[[ 3.22  0.96  2.47  1.21  2.11]
 [-4.77  0.18  0.62 -2.09 -2.82]
 [ 5.77 -2.85  2.53  4.29 -3.21]
 [ 5.02  2.49 -5.19 -2.48  4.75]
 [-1.74 -1.84 -3.02 -5.13 -5.29]
 [-6.51 -4.33  5.76  1.21  5.69]
 [ 2.82 -3.14  0.95  1.08  2.41]
 [ 5.12 -1.33  1.63  3.61 -0.11]
 [ 1.00  1.56 -0.98 -4.13  3.39]
 [-0.88 -1.37 -3.10  0.19 -1.42]
 [ 2.03  0.56 -2.41  5.49 -0.19]]
:
[[-6.51 -4.33  5.76  1.21  5.69]
 [-4.77  0.18  0.62 -2.09 -2.82]
 [-1.74 -1.84 -3.02 -5.13 -5.29]
 [-0.88 -1.37 -3.10  0.19 -1.42]
 [ 1.00  1.56 -0.98 -4.13  3.39]
 [ 2.03  0.56 -2.41  5.49 -0.19]
 [ 2.82 -3.14  0.95  1.08  2.41]
 [ 3.22  0.96  2.47  1.21  2.11]
 [ 5.02  2.49 -5.19 -2.48  4.75]
 [ 5.12 -1.33  1.63  3.61 -0.11]
 [ 5.77 -2.85  2.53  4.29 -3.21]]

[[ 2.84  2.85 -3.59 -0.35 -1.00]
 [-1.29  0.06 -1.70 -1.68 -1.00]
 [ 4.56 -0.48 -3.48 -0.59  4.95]]
:
[[-1.29  0.06 -1.70 -1.68 -1.00]
 [ 2.84  2.85 -3.59 -0.35 -1.00]
 [ 4.56 -0.48 -3.48 -0.59  4.95]]

[[ 1.21  0.04  3.76 -0.47 -2.41  0.58  2.29 -2.39]
 [-0.47  0.92 -6.89  0.10  3.86 -4.00 -1.12  3.03]]
:
[[-0.47  0.92 -6.89  0.10  3.86 -4.00 -1.12  3.03]
 [ 1.21  0.04  3.76 -0.47 -2.41  0.58  2.29 -2.39]]

[[ 2.57  0.80 -1.21  5.02  2.19]
 [-4.49  0.08  2.13 -4.71  0.10]]
:
[[-4.49  0.08  2.13 -4.71  0.10]
 [ 2.57  0.80 -1.21  5.02  2.19]]

[[ 2.51  1.03  2.13 -2.71 -0.92 -2.57 -0.61  2.16 -0.38 -0.43  0.57 -0.15
  -6.69 -2.13 -1.37 -0.45]
 [-3.22  2.85  0.31 -1.05  1.46 -1.04 -5.05 -2.95 -3.34 -0.43 -1.12  4.88
  -5.21 -4.03 -1.40 -3.11]
 [ 0.63 -2.14 -2.24 -2.53  1.50  0.37 -0.45 -2.02 -0.59  1.74 -1.41  3.27
  -0.64 -0.11  0.60 -2.47]]
:
[[-3.22  2.85  0.31 -1.05  1.46 -1.04 -5.05 -2.95 -3.34 -0.43 -1.12  4.88
  -5.21 -4.03 -1.40 -3.11]
 [ 0.63 -2.14 -2.24 -2.53  1.50  0.37 -0.45 -2.02 -0.59  1.74 -1.41  3.27
  -0.64 -0.11  0.60 -2.47]
 [ 2.51  1.03  2.13 -2.71 -0.92 -2.57 -0.61  2.16 -0.38 -0.43  0.57 -0.15
  -6.69 -2.13 -1.37 -0.45]]

[[-2.61  1.79  4.60 -0.22  2.13 -6.20  2.23  0.36 -0.76 -4.05  3.79  0.37
   4.67]
 [ 4.73 -4.26  0.48  5.64 -3.39 -3.42 -5.18  4.53  5.46  2.47  2.02  3.15
   2.44]
 [-5.12 -1.33  4.30  1.02 -3.19 -4.75  4.71  3.94  0.33  2.95  2.90  1.28
   3.67]
 [ 0.08 -4.11  2.81  5.35 -4.75 -4.44 -0.34  5.80  4.45  4.73  2.47  2.36
   3.19]
 [ 1.72 -3.73 -0.98  1.12 -4.20 -1.90 -3.11  4.33  2.46  2.04  2.10  5.40
   2.12]
 [-4.60 -1.97  4.63  1.95 -4.00 -4.88  4.37  4.38  0.97  3.75  2.79  0.91
   3.58]
 [ 4.78  2.11 -0.96 -2.98  3.78 -1.65 -5.52 -3.91 -1.60 -6.91  1.30  0.34
   1.22]]
:
[[-5.12 -1.33  4.30  1.02 -3.19 -4.75  4.71  3.94  0.33  2.95  2.90  1.28
   3.67]
 [-4.60 -1.97  4.63  1.95 -4.00 -4.88  4.37  4.38  0.97  3.75  2.79  0.91
   3.58]
 [-2.61  1.79  4.60 -0.22  2.13 -6.20  2.23  0.36 -0.76 -4.05  3.79  0.37
   4.67]
 [ 0.08 -4.11  2.81  5.35 -4.75 -4.44 -0.34  5.80  4.45  4.73  2.47  2.36
   3.19]
 [ 1.72 -3.73 -0.98  1.12 -4.20 -1.90 -3.11  4.33  2.46  2.04  2.10  5.40
   2.12]
 [ 4.73 -4.26  0.48  5.64 -3.39 -3.42 -5.18  4.53  5.46  2.47  2.02  3.15
   2.44]
 [ 4.78  2.11 -0.96 -2.98  3.78 -1.65 -5.52 -3.91 -1.60 -6.91  1.30  0.34
   1.22]]
---
[[-1.47  0.20 -2.35  5.37  0.33 -0.15  0.29  4.08 -1.64]
 [-0.96  0.09 -2.20  3.46  0.33 -0.15  0.29  2.65 -1.11]
 [-0.38  0.09 -0.45  0.13  0.33 -0.15  0.29  0.16  0.56]
 [-0.38  0.09 -1.18  1.08 -0.24 -0.15 -0.09 -0.13  0.46]
 [-0.38  0.09 -0.50  0.25  0.33 -0.15  0.29  0.16  0.30]
 [-0.38  0.09 -0.40  0.25  0.33 -0.15  0.29  0.16  0.40]
 [-0.38  0.09 -1.18  1.08  0.33 -0.15  0.29  0.16 -0.33]
 [-1.94  0.09 -1.67  2.87  0.41 -0.15  0.29  0.64 -0.80]]
:
[[-1.47 -2.35  0.33  0.29 -1.64]
 [-0.96 -2.20  0.33  0.29 -1.11]
 [-0.38 -0.45  0.33  0.29  0.56]
 [-0.38 -1.18 -0.24 -0.09  0.46]
 [-0.38 -0.50  0.33  0.29  0.30]
 [-0.38 -0.40  0.33  0.29  0.40]
 [-0.38 -1.18  0.33  0.29 -0.33]
 [-1.94 -1.67  0.41  0.29 -0.80]]

[[ 0.25  0.15 -0.39  2.63  0.22  0.11 -0.20  0.15  2.41 -0.60]
 [-0.27 -0.83  0.15  4.06 -0.21  0.42  0.40  0.01  0.47 -5.60]
 [-0.61 -0.82  0.83  1.87 -0.98  0.11 -0.07 -0.31 -1.26  2.75]
 [-0.08 -0.76 -0.60  4.14  0.04 -0.34  0.05 -0.33  1.15 -0.67]
 [ 0.62  0.01 -0.85  3.69 -0.62 -0.43 -1.98  0.33 -0.20  0.17]
 [ 0.96 -0.18  2.06  0.11 -0.12 -0.39 -1.86  1.16  1.68  0.73]
 [-0.73  1.00 -0.43  5.60  0.19 -0.52 -2.43  0.09 -0.88 -0.96]
 [-0.53  0.13  0.30  3.82  0.00 -0.36 -2.73 -0.07 -1.42 -0.58]
 [ 0.19 -0.18  0.38 -1.07 -0.01 -0.41 -0.13 -1.26  0.34  0.76]]
:
[[ 0.25 -0.39  0.22 -0.20  2.41]
 [-0.27  0.15 -0.21  0.40  0.47]
 [-0.61  0.83 -0.98 -0.07 -1.26]
 [-0.08 -0.60  0.04  0.05  1.15]
 [ 0.62 -0.85 -0.62 -1.98 -0.20]
 [ 0.96  2.06 -0.12 -1.86  1.68]
 [-0.73 -0.43  0.19 -2.43 -0.88]
 [-0.53  0.30  0.00 -2.73 -1.42]
 [ 0.19  0.38 -0.01 -0.13  0.34]]

[[-2.45  3.68  1.69  5.65 -3.57 -6.69  6.99 -2.59 -4.54 -4.32]
 [-4.45 -2.76 -4.09  6.22  3.15 -1.66  1.20  4.83 -2.12 -1.79]]
:
[[-2.45  1.69 -3.57  6.99 -4.54]
 [-4.45 -4.09  3.15  1.20 -2.12]]

[[ 0.24 -3.42  1.75 -3.04  4.11 -0.71 -0.08]
 [-1.77  0.22 -0.48  2.10 -1.16 -0.47 -5.38]]
:
[[ 0.24  1.75  4.11 -0.08]
 [-1.77 -0.48 -1.16 -5.38]]

[[4.10 4.76 3.46]
 [4.31 4.42 3.08]
 [4.72 3.48 5.17]
 [4.39 3.31 5.62]
 [3.81 3.22 4.64]
 [3.69 2.97 3.68]]
:
[[4.10 3.46]
 [4.31 3.08]
 [4.72 5.17]
 [4.39 5.62]
 [3.81 4.64]
 [3.69 3.68]]

[[-1.21 -1.67  1.85  2.92 -5.31  0.92  2.15 -0.01  1.20  0.03 -0.69  2.61]
 [-1.36 -0.44  1.51  3.50 -5.81  1.13  2.76 -0.34  0.56  0.43  0.20  2.01]]
:
[[-1.21  1.85 -5.31  2.15  1.20 -0.69]
 [-1.36  1.51 -5.81  2.76  0.56  0.20]]
